Below is a small trained network, with its code and all its weights. Each question gives an input and a target symbol and asks what happens when units are switched off, that is, made to give their printed mean instead of their output.

import numpy as np


def w(rows, s, z=0):
    codes = np.array(rows[::2]) - 128.0
    scale = np.full(codes.shape[1], s)
    scale[-1] = z or s
    return codes * scale


def norm(h):
    return h / np.sqrt((h * h).mean(-1, keepdims=True) + 1e-5)


def f(y):
    return y / 2 * (1 + np.tanh(0.7978845608 * (y + 0.044715 * y**3)))


def softmax(a):
    e = np.exp(a - a.max(-1, keepdims=True))
    return e / e.sum(-1, keepdims=True)


def log_softmax(a):
    a = a - a.max(-1, keepdims=True)
    return a - np.log(np.exp(a).sum(-1, keepdims=True))


def net(x, mask):
    ids = ['αδεζλσω'.index(c) for c in x.split()]
    T = len(ids)
    res = E[ids] + P[:T]
    r = norm(res)
    for j in range(2):
        rows = slice(3 * j, 3 * j + 3)
        q, k, v = (r @ M[0][rows].T for M in (Q, K, V))
        z = softmax(np.where(np.tri(T) > 0, q @ k.T / 3**0.5, -1e9)) @ v
        o = O[0][rows]
        res = res + np.where(mask[j], z, o[:, -1]) @ o[:, :-1]
    y = f(norm(res) @ A[0][:, :-1].T + A[0][:, -1])
    res = res + np.where(mask[2:10], y, B[0][:, -1]) @ B[0][:, :-1]
    return log_softmax(norm(res)[-1] @ U[:, :-1].T + U[:, -1])


Q, K, V, O, A, B = {}, {}, {}, {}, {}, {}
E = w([
[149,155,171,116,133,136],'α',
[186,193,141,126,193,126],'δ',
[124,185,168,176,151,110],'ε',
[146,246,227,107,135,186],'ζ',
[71,150,93,123,249,47],'λ',
[112,207,141,78,100,119],'σ',
[106,161,143,70,132,160],'ω',
],0.014)
P = w([
[114,9,24,173,47,162],'0',
[108,249,206,173,3,195],'1',
[94,207,168,148,37,172],'2',
[105,177,129,126,99,148],'3',
[102,179,122,116,137,127],'4',
[65,147,107,116,154,116],'5',
[34,133,120,136,186,94],'6',
[55,113,104,76,199,116],'7',
[25,115,112,129,219,87],'8',
],0.0071)
Q[0] = w([
[120,49,117,108,2,76],'head 0',
[168,103,127,107,111,52],'head 0',
[109,143,130,130,155,167],'head 0',
[183,135,69,101,128,175],'head 1',
[58,240,129,114,172,151],'head 1',
[72,169,157,106,191,99],'head 1',
],0.011)
K[0] = w([
[137,179,238,84,155,139],'head 0',
[109,162,157,138,166,130],'head 0',
[118,104,102,135,104,66],'head 0',
[107,130,135,163,159,132],'head 1',
[197,8,69,178,116,152],'head 1',
[137,134,104,165,91,150],'head 1',
],0.011)
V[0] = w([
[111,141,39,101,98,139],'head 0',
[139,90,126,128,71,134],'head 0',
[69,56,111,141,128,180],'head 0',
[125,103,128,161,160,87],'head 1',
[201,115,69,194,125,164],'head 1',
[97,195,139,245,95,110],'head 1',
],0.012)
O[0] = w([
[116,11,222,146,58,68,253],'head 0',
[65,53,21,120,122,51,78],'head 0',
[157,65,100,66,1,188,184],'head 0',
[62,147,124,187,134,174,173],'head 1',
[38,209,107,96,124,84,201],'head 1',
[136,159,107,252,128,47,190],'head 1',
],0.0095,0.0066)
A[0] = w([
[87,180,203,84,57,134,95],'neuron 0',
[108,131,100,146,163,92,254],'neuron 1',
[77,87,114,143,231,144,66],'neuron 2',
[103,148,182,132,122,86,78],'neuron 3',
[103,156,144,90,104,193,145],'neuron 4',
[154,104,163,141,113,175,190],'neuron 5',
[150,255,101,168,145,101,244],'neuron 6',
[95,166,194,129,88,79,87],'neuron 7',
],0.0095,0.003)
B[0] = w([
[126,47,64,200,164,169,254],'neuron 0',
[156,117,205,110,79,229,199],'neuron 1',
[96,154,30,138,150,245,165],'neuron 2',
[141,122,85,108,197,91,201],'neuron 3',
[162,39,61,96,62,92,181],'neuron 4',
[61,83,202,203,127,114,171],'neuron 5',
[175,134,204,49,38,136,238],'neuron 6',
[153,5,105,140,254,97,241],'neuron 7',
],0.0069,0.0062)
U = w([
[119,124,8,93,158,111,212],'α',
[92,169,115,73,206,161,125],'δ',
[128,193,68,192,84,109,3],'ε',
[215,166,148,103,131,169,18],'ζ',
[87,102,118,177,120,239,87],'λ',
[141,89,119,124,146,64,220],'σ',
[85,114,208,95,2,145,246],'ω',
],0.0097,0.003)

Each question gives the input, a string of symbols that net reads in full, and the target symbol t.
The units are the heads (3 rows each of Q, K, V and O) and the neurons (one row each of A and B). Each row of codes is followed by its name. A weight is (code - 128) times the scale printed after its matrix; where a second scale follows, it is the last column's (O, A, B and U).
mask holds one flag per unit, heads first, then neurons. A switched-off unit (its flag False) gives its mean, the last column of its rows in O or B, instead of its output. The means were averaged over made-up inputs and are rounded, as every weight is.
A unit's drop is (log p(t) with every unit on - log p(t) with that unit switched off) / (log p(t) with every unit on - log p(t) with every unit switched off).
The circuit of an input: a set's keep is (log p(t) with only the set's units on - log p(t) with every unit switched off) / (log p(t) with every unit on - log p(t) with every unit switched off). Starting from all 10 units, units are removed one at a time, each time the one whose removal leaves the highest keep (on an exact tie, the one counted first), for as long as the keep stays at least 0.8.
units of the circuit, in order: the units of the circuit, biggest drop first
unit that matters most: the unit with the biggest drop
top k neurons: the k neurons with the biggest drops, biggest first
which heads matter: for each layer, one digit per head in row order, 1 if its drop is at least 0.15 and else 0, layers parted by /
input σ λ λ σ λ λ ω, target σ: unit that matters most	neuron 6
input λ λ λ ε λ, target λ: units of the circuit, in order	head 1; neuron 2
input ω ζ ω δ ε λ, target ω: units of the circuit, in order	head 0; head 1
input ζ λ λ σ σ, target ζ: which heads matter	10
input δ λ ε λ α, target δ: which heads matter	11
input λ ζ ε σ λ λ δ, target λ: which heads matter	01
input ζ σ σ σ λ α, target ζ: which heads matter	10
input ζ σ δ λ σ ε λ ζ λ, target ζ: which heads matter	11
input ζ λ λ λ ε ε, target ζ: units of the circuit, in order	head 0; head 1
input λ α δ σ, target λ: which heads matter	01
input α ε α ε δ ε σ ω ε, target α: top 2 neurons	neuron 6; neuron 5
input δ ω ε ε ω λ ω, target δ: which heads matter	10
input σ δ δ, target σ: top 2 neurons	neuron 6; neuron 1
input ε ε λ σ δ, target ε: units of the circuit, in order	head 1
input ω σ ω λ ε σ δ λ, target ω: units of the circuit, in order	head 1; head 0
input λ δ ω λ λ ε σ λ λ, target λ: units of the circuit, in order	head 1; neuron 2
input δ λ σ σ λ ζ, target δ: which heads matter	11
input α λ ζ σ σ σ, target α: which heads matter	00
input δ λ λ ω δ σ λ δ, target δ: which heads matter	11
input λ λ ε, target λ: unit that matters most	neuron 0
